Below are the code and all the weights of a small trained network. Each question names an input and a class and asks about switching units off, where a switched-off unit gives its printed mean instead of its output.

import numpy as np


def w(rows, s, z=0):
    codes = np.array(rows[::2]) - 128.0
    scale = np.full(codes.shape[1], s)
    scale[-1] = z or s
    return codes * scale


def f(y):
    return y / 2 * (1 + np.tanh(0.7978845608 * (y + 0.044715 * y**3)))


def log_softmax(a):
    a = a - a.max(-1, keepdims=True)
    return a - np.log(np.exp(a).sum(-1, keepdims=True))


def net(x, mask):
    res = np.array(x, float).reshape(1, 7) / 4 @ E
    y = f(res @ A[0][:, :-1].T + A[0][:, -1])
    res = res + np.where(mask, y, B[0][:, -1]) @ B[0][:, :-1]
    return log_softmax(res[-1] @ U[:, :-1].T + U[:, -1])


A, B = {}, {}
E = w([
[54,57,27],'x0',
[128,127,128],'x1',
[2,62,248],'x2',
[128,128,128],'x3',
[128,128,127],'x4',
[215,11,144],'x5',
[127,128,128],'x6',
],0.0077)
A[0] = w([
[27,169,164,115],'N0',
[134,124,55,117],'N1',
[154,112,111,85],'N2',
[195,110,95,160],'N3',
[132,127,125,123],'N4',
[171,183,119,119],'N5',
[141,132,40,112],'N6',
[245,209,132,227],'N7',
[106,118,106,162],'N8',
[153,161,251,122],'N9',
[51,171,148,111],'N10',
[157,154,150,76],'N11',
[112,99,113,104],'N12',
[135,151,185,99],'N13',
[199,93,92,130],'N14',
[140,174,62,184],'N15',
[169,114,72,162],'N16',
[62,83,129,40],'N17',
[176,153,126,143],'N18',
[172,126,130,50],'N19',
[79,84,149,94],'N20',
[107,126,119,102],'N21',
[150,194,82,255],'N22',
[119,210,76,200],'N23',
[128,191,89,119],'N24',
[121,38,203,45],'N25',
],0.018,0.0036)
B[0] = w([
[51,98,53,212],'N0',
[130,197,130,177],'N1',
[124,129,101,143],'N2',
[144,142,61,192],'N3',
[133,131,125,128],'N4',
[168,90,144,177],'N5',
[129,210,145,190],'N6',
[240,9,93,253],'N7',
[141,130,126,148],'N8',
[31,233,149,218],'N9',
[76,109,64,189],'N10',
[127,115,102,146],'N11',
[141,113,111,146],'N12',
[59,157,140,162],'N13',
[119,165,60,197],'N14',
[182,174,177,194],'N15',
[149,181,83,186],'N16',
[165,43,142,186],'N17',
[162,95,103,168],'N18',
[133,129,97,147],'N19',
[127,59,159,187],'N20',
[126,116,130,134],'N21',
[223,134,170,206],'N22',
[179,138,200,202],'N23',
[162,126,179,175],'N24',
[128,104,254,223],'N25',
],0.039,0.014)
U = w([
[169,45,212,179],'0',
[150,74,40,240],'1',
[2,148,99,5],'2',
[73,174,254,42],'3',
[150,209,224,119],'4',
[130,219,43,91],'5',
[74,36,71,211],'6',
],0.0091,0.0018)

Each question gives the input, the list of numbers given to net, and the class t.
The units are the neurons (one row each of A and B). Each row of codes is followed by its name. A weight is (code - 128) times the scale printed after its matrix; where a second scale follows, it is the last column's (A, B and U).
mask holds one flag per neuron, in row order. A switched-off neuron (its flag False) gives its mean, the last column of its row in B, instead of its output. The means were averaged over made-up inputs and are rounded, as every weight is.
A unit's drop is (log p(t) with every unit on - log p(t) with that unit switched off) / (log p(t) with every unit on - log p(t) with every unit switched off).
The circuit of an input: a set's keep is (log p(t) with only the set's units on - log p(t) with every unit switched off) / (log p(t) with every unit on - log p(t) with every unit switched off). Starting from the 12 units with the biggest drops (on a tie, the unit counted first), units are removed one at a time, each time the one whose removal leaves the highest keep (on an exact tie, the one counted first), for as long as the keep stays at least 0.8.
units of the circuit, in order: the units of the circuit, biggest drop first
k most important neurons: the k neurons with the biggest drops, biggest first
drop when u is switched off: that unit's drop, to one decimal
input [6,2,0,7,-8,-5,8], class 4: units of the circuit, in order : (N7)
input [-2,-8,1,1,2,8,2], class 3: units of the circuit, in order : (N7; N22)
input [-8,-6,1,-2,4,-4,5], class 2: units of the circuit, in order : (N9; N25; N13)
input [-8,-8,1,3,-2,-3,1], class 2: 2 most important neurons : (N9; N25)
input [-8,1,0,6,-7,3,-6], class 1: 2 most important neurons : (N7; N23)
input [-7,-3,1,6,-8,2,2], class 3: 2 most important neurons : (N9; N0)
input [8,1,0,-5,-8,-4,1], class 4: 2 most important neurons : (N7; N6)
input [-8,6,2,0,-1,7,-2], class 3: 2 most important neurons : (N9; N25)
input [1,-8,-3,5,-7,-3,-8], class 4: 2 most important neurons : (N17; N20)
input [6,-5,-8,-4,5,1,2], class 5: 3 most important neurons : (N14; N25; N3)
input [1,-5,8,3,-8,-3,4], class 6: 2 most important neurons : (N17; N20)
input [0,6,6,6,-5,-8,0], class 2: drop when N7 is switched off : 0.6
input [-5,-3,2,-8,1,4,-7], class 3: drop when N9 is switched off : 0.1
input [4,-4,7,3,-3,-2,-8], class 6: drop when N0 is switched off : 0.2
input [-1,0,-2,-1,6,7,-7], class 1: most important neuron : (N9)
